Below are the code and all the weights of a small trained network. Each question names an input and a target symbol and asks about switching units off, where a switched-off unit gives its printed mean instead of its output.

import numpy as np


def w(rows, s, z=0):
    codes = np.array(rows[::2]) - 128.0
    scale = np.full(codes.shape[1], s)
    scale[-1] = z or s
    return codes * scale


def norm(h):
    return h / np.sqrt((h * h).mean(-1, keepdims=True) + 1e-5)


def softmax(a):
    e = np.exp(a - a.max(-1, keepdims=True))
    return e / e.sum(-1, keepdims=True)


def log_softmax(a):
    a = a - a.max(-1, keepdims=True)
    return a - np.log(np.exp(a).sum(-1, keepdims=True))


def net(x, mask):
    ids = ['ΔΘΞΨαβγζμπ'.index(c) for c in x.split()]
    T = len(ids)
    res = E[ids] + P[:T]
    u = 0
    for l in range(2):
        r = norm(res)
        for j in range(3):
            rows = slice(3 * j, 3 * j + 3)
            q, k, v = (r @ M[l][rows].T for M in (Q, K, V))
            z = softmax(np.where(np.tri(T) > 0, q @ k.T / 3**0.5, -1e9)) @ v
            o = O[l][rows]
            res = res + np.where(mask[u + j], z, o[:, -1]) @ o[:, :-1]
        u += 3
    return log_softmax(norm(res)[-1] @ U[:, :-1].T + U[:, -1])


Q, K, V, O = {}, {}, {}, {}
E = w([
[59,100,141,230,150],'Δ',
[249,147,70,70,186],'Θ',
[232,138,96,178,202],'Ξ',
[201,102,81,97,249],'Ψ',
[54,155,107,101,92],'α',
[102,196,149,150,173],'β',
[121,116,105,83,159],'γ',
[190,76,1,231,134],'ζ',
[200,93,184,118,169],'μ',
[87,190,182,149,12],'π',
],0.008)
P = w([
[176,59,81,74,202],'0',
[164,55,128,58,234],'1',
[153,48,109,98,229],'2',
[139,51,116,128,209],'3',
[132,39,122,141,199],'4',
[120,65,120,190,172],'5',
[133,59,115,193,152],'6',
[132,53,120,225,141],'7',
[136,53,130,244,106],'8',
[133,64,107,234,114],'9',
[147,59,82,227,149],'10',
],0.0011)
Q[0] = w([
[37,175,142,170,2],'0.h0',
[123,185,88,167,198],'0.h0',
[234,88,118,93,147],'0.h0',
[158,224,142,218,131],'0.h1',
[24,183,106,180,121],'0.h1',
[47,208,202,149,145],'0.h1',
[73,82,110,91,107],'0.h2',
[184,52,15,241,161],'0.h2',
[82,192,159,79,38],'0.h2',
],0.0082)
K[0] = w([
[108,231,140,171,159],'0.h0',
[116,122,75,143,136],'0.h0',
[170,72,121,117,81],'0.h0',
[100,156,141,202,94],'0.h1',
[58,200,142,141,135],'0.h1',
[50,185,176,120,133],'0.h1',
[80,135,119,99,105],'0.h2',
[114,248,114,203,216],'0.h2',
[154,102,91,115,19],'0.h2',
],0.011)
V[0] = w([
[167,34,113,71,46],'0.h0',
[100,64,148,93,199],'0.h0',
[131,45,154,153,61],'0.h0',
[224,83,28,109,134],'0.h1',
[164,38,132,125,85],'0.h1',
[81,43,114,105,61],'0.h1',
[187,20,151,111,81],'0.h2',
[92,74,133,104,81],'0.h2',
[118,253,190,141,148],'0.h2',
],0.0045)
O[0] = w([
[40,107,119,122,53,66],'0.h0',
[139,95,96,196,126,159],'0.h0',
[81,132,122,101,79,80],'0.h0',
[93,69,157,182,118,253],'0.h1',
[136,77,109,202,150,115],'0.h1',
[204,152,154,140,176,74],'0.h1',
[151,3,52,196,136,16],'0.h2',
[122,42,89,154,38,35],'0.h2',
[93,228,123,43,135,177],'0.h2',
],0.0046,0.0025)
Q[1] = w([
[155,148,163,200,185],'1.h0',
[115,225,159,128,196],'1.h0',
[205,137,107,79,128],'1.h0',
[155,74,115,124,9],'1.h1',
[81,114,115,34,104],'1.h1',
[96,180,178,136,123],'1.h1',
[149,163,125,129,236],'1.h2',
[171,86,71,156,144],'1.h2',
[119,191,117,126,115],'1.h2',
],0.011)
K[1] = w([
[204,150,151,233,125],'1.h0',
[175,230,110,230,54],'1.h0',
[189,151,82,83,147],'1.h0',
[161,168,11,162,104],'1.h1',
[98,95,89,89,66],'1.h1',
[86,139,165,115,103],'1.h1',
[135,174,5,205,250],'1.h2',
[203,120,158,136,158],'1.h2',
[108,197,115,107,102],'1.h2',
],0.012)
V[1] = w([
[38,61,36,89,189],'1.h0',
[149,126,55,123,53],'1.h0',
[85,159,40,160,173],'1.h0',
[125,71,254,148,129],'1.h1',
[43,66,41,86,163],'1.h1',
[92,135,187,102,141],'1.h1',
[196,105,226,135,129],'1.h2',
[178,121,155,106,103],'1.h2',
[156,92,132,199,115],'1.h2',
],0.0063)
O[1] = w([
[113,100,88,24,22,156],'1.h0',
[162,92,3,152,179,92],'1.h0',
[32,133,87,62,187,253],'1.h0',
[124,59,151,67,244,108],'1.h1',
[43,207,206,148,154,128],'1.h1',
[91,72,98,173,150,120],'1.h1',
[81,107,208,79,10,93],'1.h2',
[98,133,148,78,115,83],'1.h2',
[112,207,121,135,39,159],'1.h2',
],0.0046,0.0032)
U = w([
[11,132,177,176,146,121],'Δ',
[221,132,94,46,102,151],'Θ',
[224,138,157,219,168,13],'Ξ',
[116,17,120,77,207,70],'Ψ',
[64,199,9,99,141,24],'α',
[127,138,136,124,136,77],'β',
[46,90,120,47,71,228],'γ',
[113,93,51,197,88,238],'ζ',
[147,57,212,115,92,254],'μ',
[143,220,184,85,76,254],'π',
],0.013,0.0032)

Each question gives the input, a string of symbols that net reads in full, and the target symbol t.
The units are the heads (3 rows each of Q, K, V and O). Each row of codes is followed by its name. A weight is (code - 128) times the scale printed after its matrix; where a second scale follows, it is the last column's (O and U).
mask holds one flag per head, layer by layer. A switched-off head (its flag False) gives its mean, the last column of its rows in O, instead of its output. The means were averaged over made-up inputs and are rounded, as every weight is.
A unit's drop is (log p(t) with every unit on - log p(t) with that unit switched off) / (log p(t) with every unit on - log p(t) with every unit switched off).
The circuit of an input: a set's keep is (log p(t) with only the set's units on - log p(t) with every unit switched off) / (log p(t) with every unit on - log p(t) with every unit switched off). Starting from all 6 units, units are removed one at a time, each time the one whose removal leaves the highest keep (on an exact tie, the one counted first), for as long as the keep stays at least 0.8.
circuit, biggest first: the units of the circuit, biggest drop first
unit that matters most: the unit with the biggest drop
heads that matter: for each layer, one digit per head in row order, 1 if its drop is at least 0.15 and else 0, layers parted by /
input π Ξ β π Θ, target Ξ: heads that matter => 101 / 110
input Δ Δ γ Δ Δ Θ ζ Δ Δ β Θ, target π: unit that matters most => 0.h2
input α α Ψ β μ Δ Δ π γ, target Ξ: heads that matter => 001 / 100
input Ψ α Ψ Δ π μ Ξ β π α, target Ξ: heads that matter => 100 / 100
input ζ Ψ γ α μ, target μ: circuit, biggest first => [0.h2 1.h2 1.h0]
input β μ π, target Ξ: circuit, biggest first => [1.h0 0.h0]
input ζ ζ Ψ ζ π μ Ξ β ζ Ξ, target α: heads that matter => 101 / 100
input γ ζ Δ ζ β α π Ψ Δ, target Ξ: circuit, biggest first => [1.h0 0.h0]
input ζ γ Ψ Δ ζ Ψ β γ π, target Ξ: circuit, biggest first => [0.h0 1.h0]
input ζ Ψ ζ β, target α: heads that matter => 010 / 100
input ζ Ξ β α, target π: circuit, biggest first => [0.h1 0.h0]
input ζ Ξ Ξ Ξ β Ξ γ, target Δ: heads that matter => 011 / 010
input Δ Δ α γ α Δ β π Ψ ζ, target Ξ: circuit, biggest first => [0.h2 1.h0 0.h0]
input α β Ψ μ Ξ, target Ψ: circuit, biggest first => [1.h1]
input β γ Ψ Ψ γ μ Θ ζ γ μ α, target Ψ: circuit, biggest first => [0.h0 1.h1]
input Θ π γ α Θ Θ β Ξ, target π: heads that matter => 101 / 000
input Ψ Θ ζ Ψ Θ Ξ β α, target π: heads that matter => 110 / 010
input α Ψ Ξ α β Ξ, target π: heads that matter => 001 / 000
input Ψ Δ Θ β Δ, target π: circuit, biggest first => [0.h2 0.h1]
input Δ Ξ Θ Θ α β μ, target Ψ: circuit, biggest first => [1.h1]
input Ξ α β Ξ Ξ Θ β μ β, target Ψ: heads that matter => 010 / 010
input π α Ψ α Ξ Ψ Θ ζ Ψ γ, target γ: heads that matter => 000 / 100
input π Ψ ζ μ γ, target γ: circuit, biggest first => [0.h2 1.h0 1.h2]
